Below is a small trained network, with its code and all its weights. Each question gives an input and a class and asks what happens when units are switched off, that is, made to give their printed mean instead of their output.

import numpy as np


def w(rows, s, z=0):
    codes = np.array(rows[::2]) - 128.0
    scale = np.full(codes.shape[1], s)
    scale[-1] = z or s
    return codes * scale


def f(y):
    return np.maximum(y, 0)


def log_softmax(a):
    a = a - a.max(-1, keepdims=True)
    return a - np.log(np.exp(a).sum(-1, keepdims=True))


def net(x, mask):
    res = np.array(x, float).reshape(1, 5) / 4 @ E
    y = f(res @ A[0][:, :-1].T + A[0][:, -1])
    res = res + np.where(mask, y, B[0][:, -1]) @ B[0][:, :-1]
    return log_softmax(res[-1] @ U[:, :-1].T + U[:, -1])


A, B = {}, {}
E = w([
[131,130,163,110,158,113,116],'x0',
[80,72,137,203,203,78,232],'x1',
[134,125,170,37,1,41,198],'x2',
[37,39,209,142,72,219,106],'x3',
[136,143,124,159,103,148,144],'x4',
],0.0095)
A[0] = w([
[233,176,64,120,183,82,198,63],'neuron 1',
[109,126,94,190,241,200,113,128],'neuron 2',
[175,147,98,53,83,181,55,211],'neuron 3',
[177,233,65,128,157,44,156,29],'neuron 4',
[112,126,159,82,73,80,178,85],'neuron 5',
[192,254,48,95,169,63,145,39],'neuron 6',
[223,181,56,116,172,59,157,14],'neuron 7',
[149,146,128,72,75,186,28,157],'neuron 8',
[76,63,133,193,189,72,244,159],'neuron 9',
[113,164,87,175,222,215,18,79],'neuron 10',
[197,162,125,88,62,155,4,144],'neuron 11',
[132,145,126,172,217,184,71,69],'neuron 12',
[94,62,201,109,78,193,88,37],'neuron 13',
[142,144,191,113,39,68,156,111],'neuron 14',
[169,184,129,75,83,170,38,159],'neuron 15',
[151,109,183,61,39,88,183,98],'neuron 16',
[117,112,161,98,120,99,233,151],'neuron 17',
[11,41,199,111,93,214,108,6],'neuron 18',
[176,188,129,72,86,160,65,134],'neuron 19',
[41,108,180,149,79,181,127,118],'neuron 20',
[85,10,201,145,99,185,142,42],'neuron 21',
[54,57,195,142,81,170,116,45],'neuron 22',
[128,144,174,45,58,90,183,84],'neuron 23',
[112,167,152,48,55,78,181,87],'neuron 24',
[116,67,115,161,161,106,186,188],'neuron 25',
[102,61,134,175,187,93,242,162],'neuron 26',
],0.0082,0.0021)
B[0] = w([
[41,236,168,51,149,163,175,224],'neuron 1',
[242,32,60,120,46,196,8,231],'neuron 2',
[199,90,165,207,188,52,174,212],'neuron 3',
[45,214,137,60,161,168,141,224],'neuron 4',
[170,47,74,129,60,184,84,191],'neuron 5',
[37,243,144,41,132,191,143,242],'neuron 6',
[26,230,145,34,140,194,138,223],'neuron 7',
[150,113,234,197,234,31,225,208],'neuron 8',
[221,60,249,221,221,3,234,252],'neuron 9',
[216,34,17,141,11,221,10,241],'neuron 10',
[195,68,207,205,204,4,239,223],'neuron 11',
[175,57,65,81,29,202,36,206],'neuron 12',
[14,189,168,38,146,168,149,195],'neuron 13',
[190,87,83,97,51,141,69,199],'neuron 14',
[180,68,183,242,213,33,198,212],'neuron 15',
[197,62,39,116,40,202,55,214],'neuron 16',
[221,27,69,188,55,98,85,196],'neuron 17',
[49,231,150,24,128,174,151,227],'neuron 18',
[134,112,192,210,193,44,217,202],'neuron 19',
[71,192,156,79,130,139,153,198],'neuron 20',
[50,224,169,64,142,147,146,215],'neuron 21',
[42,208,162,56,150,184,180,205],'neuron 22',
[185,73,28,144,39,210,59,207],'neuron 23',
[183,67,33,101,64,177,59,208],'neuron 24',
[158,92,184,162,175,76,186,197],'neuron 25',
[225,52,253,234,218,39,220,237],'neuron 26',
],0.0066,0.012)
U = w([
[166,62,206,189,202,51,215,237],'0',
[174,42,60,102,65,201,60,60],'1',
[4,218,167,41,157,185,171,5],'2',
],0.012,0.0027)

Each question gives the input, the list of numbers given to net, and the class t.
The units are the neurons (one row each of A and B). Each row of codes is followed by its name. A weight is (code - 128) times the scale printed after its matrix; where a second scale follows, it is the last column's (A, B and U).
mask holds one flag per neuron, in row order. A switched-off neuron (its flag False) gives its mean, the last column of its row in B, instead of its output. The means were averaged over made-up inputs and are rounded, as every weight is.
A unit's drop is (log p(t) with every unit on - log p(t) with that unit switched off) / (log p(t) with every unit on - log p(t) with every unit switched off).
most important unit: the unit with the biggest drop
top k neurons: the k neurons with the biggest drops, biggest first
drop of u: that unit's drop, to one decimal
input [-8,-8,-6,8,-6], class 0: top 4 neurons => [neuron 11; neuron 8; neuron 15; neuron 3]
input [1,-8,4,-8,5], class 0: top 4 neurons => [neuron 11; neuron 15; neuron 3; neuron 19]
input [-4,-7,-1,7,0], class 0: top 4 neurons => [neuron 11; neuron 8; neuron 15; neuron 3]
input [5,6,8,-8,-2], class 1: most important unit => neuron 17
input [-7,1,7,8,5], class 2: top 4 neurons => [neuron 18; neuron 22; neuron 21; neuron 13]
input [-5,-4,5,-5,-7], class 1: top 3 neurons => [neuron 24; neuron 23; neuron 9]
input [5,-4,-5,-6,1], class 2: top 4 neurons => [neuron 6; neuron 7; neuron 1; neuron 4]
input [-5,-1,-6,-6,-1], class 1: top 3 neurons => [neuron 10; neuron 2; neuron 12]
input [-5,-5,-5,-2,2], class 0: top 2 neurons => [neuron 11; neuron 8]
input [1,-5,5,4,-1], class 0: top 3 neurons => [neuron 8; neuron 11; neuron 10]
input [3,-5,-1,-6,2], class 2: top 4 neurons => [neuron 6; neuron 9; neuron 7; neuron 26]
input [0,-7,6,6,6], class 0: top 2 neurons => [neuron 8; neuron 11]
input [4,7,-8,-8,-7], class 1: top 2 neurons => [neuron 2; neuron 10]
input [0,6,0,8,3], class 2: most important unit => neuron 18
input [6,-8,-7,-3,1], class 0: drop of neuron 11 => 0.9
input [-1,0,1,1,2], class 1: drop of neuron 11 => 0.3
input [6,0,6,8,5], class 2: drop of neuron 13 => 0.1
